Below are the code and all the weights of a small trained network. Each question names an input and a class and asks about switching units off, where a switched-off unit gives its printed mean instead of its output.

import numpy as np


def w(rows, s, z=0):
    codes = np.array(rows[::2]) - 128.0
    scale = np.full(codes.shape[1], s)
    scale[-1] = z or s
    return codes * scale


def f(y):
    return np.maximum(y, 0)


def log_softmax(a):
    a = a - a.max(-1, keepdims=True)
    return a - np.log(np.exp(a).sum(-1, keepdims=True))


def net(x, mask):
    res = np.array(x, float).reshape(1, 4) / 4 @ E
    y = f(res @ A[0][:, :-1].T + A[0][:, -1])
    res = res + np.where(mask, y, B[0][:, -1]) @ B[0][:, :-1]
    return log_softmax(res[-1] @ U[:, :-1].T + U[:, -1])


A, B = {}, {}
E = w([
[2,79,120,148,161,194,33,173,100,147],'x0',
[92,160,138,172,182,80,225,225,67,119],'x1',
[164,132,193,119,196,118,88,73,23,202],'x2',
[129,154,145,191,2,144,115,155,118,198],'x3',
],0.011)
A[0] = w([
[134,172,164,159,61,124,110,143,99,194,72],'neuron 0',
[182,133,110,107,73,147,82,96,148,132,76],'neuron 1',
[145,84,104,113,133,156,105,112,141,161,49],'neuron 2',
[43,82,142,181,150,189,73,144,109,107,78],'neuron 3',
[249,171,138,152,107,76,188,70,136,109,112],'neuron 4',
[161,111,160,118,124,160,136,120,67,149,70],'neuron 5',
[165,134,183,157,151,89,131,90,135,147,135],'neuron 6',
[127,99,69,153,104,158,159,164,190,73,86],'neuron 7',
[115,132,103,44,101,164,89,110,113,134,90],'neuron 8',
[144,134,128,119,159,128,127,140,90,180,78],'neuron 9',
[165,118,84,73,125,157,85,105,150,146,162],'neuron 10',
[128,117,73,148,100,164,145,165,164,68,86],'neuron 11',
[139,137,112,101,155,95,174,179,117,149,82],'neuron 12',
[121,218,112,145,168,105,132,186,93,130,184],'neuron 13',
[75,63,145,152,143,145,93,118,85,176,181],'neuron 14',
[136,129,101,210,49,202,143,117,92,139,215],'neuron 15',
[75,131,136,141,151,122,168,187,85,107,52],'neuron 16',
[131,157,156,197,89,94,127,199,81,128,82],'neuron 17',
[142,140,125,128,100,150,80,109,131,119,4],'neuron 18',
[138,91,82,81,192,123,130,121,124,62,192],'neuron 19',
[175,142,159,95,144,136,123,97,71,187,139],'neuron 20',
[111,100,111,85,213,134,151,98,108,71,89],'neuron 21',
[130,95,157,129,176,134,109,116,104,167,82],'neuron 22',
],0.012,0.0039)
B[0] = w([
[170,152,142,178,95,23,51,64,112,84,198],'neuron 0',
[116,38,111,108,198,158,112,23,100,190,193],'neuron 1',
[95,124,98,54,126,165,142,117,90,141,159],'neuron 2',
[84,79,29,208,61,155,167,190,206,28,224],'neuron 3',
[59,77,27,182,90,181,206,156,199,54,248],'neuron 4',
[87,125,188,89,190,71,144,174,170,110,166],'neuron 5',
[75,137,175,131,83,108,147,164,190,84,176],'neuron 6',
[86,165,220,20,210,73,105,168,179,92,208],'neuron 7',
[131,65,119,110,185,148,156,43,55,198,173],'neuron 8',
[117,94,203,82,150,116,126,167,160,123,164],'neuron 9',
[96,108,142,116,214,193,151,70,33,164,191],'neuron 10',
[74,160,222,65,193,85,136,188,165,155,196],'neuron 11',
[151,63,128,104,196,166,181,30,73,173,174],'neuron 12',
[127,104,155,103,165,188,140,107,110,200,199],'neuron 13',
[105,122,134,161,120,163,181,133,150,20,208],'neuron 14',
[207,200,106,193,182,81,56,41,148,131,210],'neuron 15',
[80,94,129,107,150,155,173,103,1,177,195],'neuron 16',
[94,115,92,160,178,96,97,66,79,206,198],'neuron 17',
[94,81,87,89,164,104,109,102,70,147,156],'neuron 18',
[185,205,92,244,146,55,71,84,80,141,205],'neuron 19',
[101,156,174,79,194,111,126,146,149,39,199],'neuron 20',
[210,182,58,164,134,38,41,87,142,163,201],'neuron 21',
[70,173,185,69,131,59,120,166,184,79,176],'neuron 22',
],0.0072,0.017)
U = w([
[84,119,62,187,102,164,187,151,177,50,89],'0',
[72,185,253,30,146,77,94,155,170,97,95],'1',
[192,215,100,197,132,58,38,95,98,145,90],'2',
[99,85,126,95,155,173,155,92,25,210,93],'3',
[136,200,163,167,144,171,121,125,132,121,251],'4',
[231,136,175,64,26,195,77,230,102,168,74],'5',
],0.011,0.015)

Each question gives the input, the list of numbers given to net, and the class t.
The units are the neurons (one row each of A and B). Each row of codes is followed by its name. A weight is (code - 128) times the scale printed after its matrix; where a second scale follows, it is the last column's (A, B and U).
mask holds one flag per neuron, in row order. A switched-off neuron (its flag False) gives its mean, the last column of its row in B, instead of its output. The means were averaged over made-up inputs and are rounded, as every weight is.
A unit's drop is (log p(t) with every unit on - log p(t) with that unit switched off) / (log p(t) with every unit on - log p(t) with every unit switched off).
The circuit of an input: a set's keep is (log p(t) with only the set's units on - log p(t) with every unit switched off) / (log p(t) with every unit on - log p(t) with every unit switched off). Starting from the 12 units with the biggest drops (on a tie, the unit counted first), units are removed one at a time, each time the one whose removal leaves the highest keep (on an exact tie, the one counted first), for as long as the keep stays at least 0.8.
units of the circuit, in order: the units of the circuit, biggest drop first
most important unit: the unit with the biggest drop
top k neurons: the k neurons with the biggest drops, biggest first
drop when u is switched off: that unit's drop, to one decimal
input [-7,4,6,-8], class 2: most important unit => neuron 21
input [8,-8,3,0], class 0: top 2 neurons => [neuron 3; neuron 14]
input [-6,-7,-5,-8], class 2: top 3 neurons => [neuron 19; neuron 21; neuron 3]
input [-7,4,-8,-7], class 1: top 4 neurons => [neuron 7; neuron 11; neuron 3; neuron 14]
input [1,5,7,-7], class 1: top 4 neurons => [neuron 22; neuron 9; neuron 20; neuron 15]
input [-5,7,2,-4], class 3: top 3 neurons => [neuron 12; neuron 3; neuron 13]
input [7,3,5,6], class 0: top 2 neurons => [neuron 3; neuron 14]
input [4,-3,5,2], class 1: top 4 neurons => [neuron 4; neuron 22; neuron 20; neuron 5]
input [-1,2,-8,-8], class 1: top 2 neurons => [neuron 7; neuron 11]
input [-4,-4,1,-3], class 0: top 2 neurons => [neuron 4; neuron 16]
input [5,-3,8,-5], class 1: top 2 neurons => [neuron 22; neuron 4]
input [-2,3,-6,-7], class 2: top 2 neurons => [neuron 19; neuron 21]
input [4,-7,7,-4], class 1: top 4 neurons => [neuron 22; neuron 20; neuron 16; neuron 5]
input [6,2,-3,-8], class 2: top 3 neurons => [neuron 21; neuron 19; neuron 4]
input [7,4,-2,8], class 2: units of the circuit, in order => [neuron 15]
input [-7,-8,-5,-6], class 3: top 3 neurons => [neuron 10; neuron 1; neuron 3]
input [-4,1,-3,6], class 2: top 3 neurons => [neuron 15; neuron 3; neuron 0]
input [0,0,8,-7], class 1: drop when neuron 22 is switched off => 0.7
input [0,-2,-8,4], class 1: drop when neuron 1 is switched off => 0.0
input [8,-8,0,-8], class 0: drop when neuron 2 is switched off => 0.2
input [-8,-8,1,6], class 0: most important unit => neuron 4
input [-2,-6,7,6], class 1: drop when neuron 5 is switched off => 0.1
